Here is a tiny trained network, its code and every weight. The questions are about switching its units off for an input and a class, where a switched-off unit gives its printed mean instead of its output.

import numpy as np


def w(rows, s, z=0):
    codes = np.array(rows[::2]) - 128.0
    scale = np.full(codes.shape[1], s)
    scale[-1] = z or s
    return codes * scale


def norm(h):
    return h / np.sqrt((h * h).mean(-1, keepdims=True) + 1e-5)


def f(y):
    return np.maximum(y, 0)


def log_softmax(a):
    a = a - a.max(-1, keepdims=True)
    return a - np.log(np.exp(a).sum(-1, keepdims=True))


def net(x, mask):
    res = np.array(x, float).reshape(1, 3) / 4 @ E
    u = 0
    for l in range(3):
        y = f(norm(res) @ A[l][:, :-1].T + A[l][:, -1])
        res = res + np.where(mask[u : u + 10], y, B[l][:, -1]) @ B[l][:, :-1]
        u += 10
    return log_softmax(norm(res)[-1] @ U[:, :-1].T + U[:, -1])


A, B = {}, {}
E = w([
[93,92,191,26,223],'x0',
[226,120,74,55,106],'x1',
[230,79,129,178,254],'x2',
],0.0067)
A[0] = w([
[122,92,159,90,154,88],'L0N1',
[125,188,144,62,154,2],'L0N2',
[149,73,149,139,143,89],'L0N3',
[125,173,119,132,69,126],'L0N4',
[96,69,163,53,122,37],'L0N5',
[84,153,157,127,156,71],'L0N6',
[126,161,145,84,192,54],'L0N7',
[172,145,74,72,123,156],'L0N8',
[147,111,80,129,86,31],'L0N9',
[145,8,115,159,168,78],'L0N10',
],0.014,0.0061)
B[0] = w([
[100,120,175,76,61,210],'L0N1',
[141,127,90,132,160,159],'L0N2',
[127,123,168,151,99,181],'L0N3',
[115,76,167,125,84,253],'L0N4',
[85,165,44,148,157,213],'L0N5',
[170,2,124,111,149,180],'L0N6',
[102,132,214,113,98,202],'L0N7',
[202,148,96,106,84,247],'L0N8',
[180,122,87,131,75,163],'L0N9',
[138,159,187,144,101,239],'L0N10',
],0.0093,0.0052)
A[1] = w([
[57,152,136,178,160,84],'L1N1',
[69,170,25,95,83,75],'L1N2',
[156,126,181,115,120,2],'L1N3',
[155,113,93,81,77,163],'L1N4',
[28,123,77,172,169,101],'L1N5',
[189,129,70,223,183,32],'L1N6',
[109,252,159,103,123,206],'L1N7',
[95,44,213,238,110,25],'L1N8',
[109,149,135,72,184,150],'L1N9',
[83,195,153,211,133,145],'L1N10',
],0.011,0.0023)
B[1] = w([
[255,87,128,125,125,157],'L1N1',
[120,160,125,57,178,194],'L1N2',
[208,104,128,152,146,158],'L1N3',
[85,166,205,146,148,209],'L1N4',
[180,33,168,136,34,157],'L1N5',
[194,181,69,213,243,164],'L1N6',
[214,96,17,141,215,163],'L1N7',
[77,226,102,138,105,254],'L1N8',
[182,182,75,209,56,161],'L1N9',
[65,153,93,94,179,175],'L1N10',
],0.0074,0.0081)
A[2] = w([
[97,140,185,143,194,45],'L2N1',
[168,167,85,112,106,172],'L2N2',
[158,168,116,183,167,94],'L2N3',
[76,111,137,174,138,31],'L2N4',
[203,68,123,142,175,159],'L2N5',
[98,2,108,111,108,5],'L2N6',
[98,98,150,67,103,122],'L2N7',
[81,154,97,164,133,75],'L2N8',
[146,106,138,77,162,48],'L2N9',
[138,127,204,106,175,85],'L2N10',
],0.017,0.0033)
B[2] = w([
[45,29,146,27,138,194],'L2N1',
[41,20,85,137,177,255],'L2N2',
[118,127,66,137,214,222],'L2N3',
[207,131,129,116,103,171],'L2N4',
[187,237,172,192,2,204],'L2N5',
[158,16,179,253,237,169],'L2N6',
[188,93,81,188,165,239],'L2N7',
[37,242,219,102,168,193],'L2N8',
[214,197,212,64,161,168],'L2N9',
[77,99,155,52,105,214],'L2N10',
],0.0079,0.0064)
U = w([
[46,176,169,170,59,68],'0',
[149,10,150,198,185,105],'1',
[88,179,102,181,218,248],'2',
[64,69,217,61,145,27],'3',
[143,62,76,115,7,150],'4',
[153,109,44,45,182,102],'5',
[215,145,66,213,113,178],'6',
[213,143,208,80,96,138],'7',
],0.022,0.0015)

Each question gives the input, the list of numbers given to net, and the class t.
The units are the neurons (one row each of A and B). Each row of codes is followed by its name. A weight is (code - 128) times the scale printed after its matrix; where a second scale follows, it is the last column's (A, B and U).
mask holds one flag per neuron, layer by layer. A switched-off neuron (its flag False) gives its mean, the last column of its row in B, instead of its output. The means were averaged over made-up inputs and are rounded, as every weight is.
A unit's drop is (log p(t) with every unit on - log p(t) with that unit switched off) / (log p(t) with every unit on - log p(t) with every unit switched off).
The circuit of an input: a set's keep is (log p(t) with only the set's units on - log p(t) with every unit switched off) / (log p(t) with every unit on - log p(t) with every unit switched off). Starting from the 12 units with the biggest drops (on a tie, the unit counted first), units are removed one at a time, each time the one whose removal leaves the highest keep (on an exact tie, the one counted first), for as long as the keep stays at least 0.8.
circuit, biggest first: the units of the circuit, biggest drop first
top k neurons: the k neurons with the biggest drops, biggest first
top k neurons in layer l: the k neurons of layer l with the biggest drops, biggest first
drop of u: that unit's drop, to one decimal
input [-8,-7,1], class 2: circuit, biggest first => L2N3, L1N10
input [2,0,0], class 1: top neuron in layer 1 => L1N8
input [5,6,1], class 7: top 3 neurons => L1N8, L0N7, L1N7
input [0,1,-2], class 4: top 2 neurons in layer 0 => L0N4, L0N6
input [-1,2,-3], class 4: top 2 neurons => L0N4, L0N6
input [3,1,2], class 7: top 3 neurons in layer 1 => L1N8, L1N7, L1N3
input [-8,1,-2], class 4: top 3 neurons => L0N9, L0N4, L1N8
input [5,1,-4], class 5: top 2 neurons => L1N2, L0N5
input [0,3,2], class 6: top 2 neurons => L0N4, L0N1
input [-8,-1,-1], class 0: top 2 neurons => L0N4, L0N5
input [1,8,8], class 7: top 2 neurons in layer 0 => L0N5, L0N10
input [0,-3,7], class 2: top 2 neurons => L0N4, L2N3
input [-4,1,-8], class 4: top 2 neurons in layer 2 => L2N8, L2N7
input [6,8,1], class 7: circuit, biggest first => L2N5
input [5,2,3], class 7: top 2 neurons in layer 0 => L0N1, L0N7
input [1,-1,4], class 3: top 2 neurons => L2N1, L0N5
input [8,-1,-7], class 1: top 2 neurons in layer 0 => L0N8, L0N6
input [-3,2,-8], class 4: top 2 neurons => L1N8, L0N4
input [2,2,-7], class 5: top 2 neurons in layer 1 => L1N8, L1N2
input [8,2,-3], class 5: circuit, biggest first => L0N5
input [-6,-6,4], class 2: drop of L1N10 => 0.1
input [6,-7,0], class 1: drop of L0N10 => 0.2
